K_648: [ 47.6  51.1 -56.8  32.9]
K_838: [-6.7  4.1 25.4  2.1]
K_820: [-45.5 -60.5  63.7 -28.0]
K_490: [ 34.8  88.9 -93.3  26.0]
shift +1: [-56.8]
[-56.7]
shift +1: [-45.5 -60.5]
[-45.4 -60.4]
shift -1: [51.1]
[51.0]
shift -1: [63.7]
[63.6]
shift +1: [-45.5 -60.5  63.7]
[-45.4 -60.4  63.8]
shift +1: [-60.5]
[-60.4]
shift -1: [-45.5 -60.5  63.7]
[-45.6 -60.6  63.6]

K_410: [  7.0 -15.5  41.0 -27.3  -6.8 -95.9   6.4]
K_74: [ -0.6   2.3 -24.5  -9.4 -18.3  -9.6 -12.9]
K_366: [ -4.4  -6.6  95.6 -21.3  27.8 -95.9  -8.1]
K_162: [ -4.4  -6.6  95.6  26.3  27.8 -21.9  -8.1]
shift -1: [26.3]
[26.2]
shift -1: [-95.9]
[-96.0]
shift -1: [-0.6  2.3]
[-0.7  2.2]
shift +1: [-15.5  41.0]
[-15.4  41.1]
shift -1: [ 27.8 -95.9]
[ 27.7 -96.0]

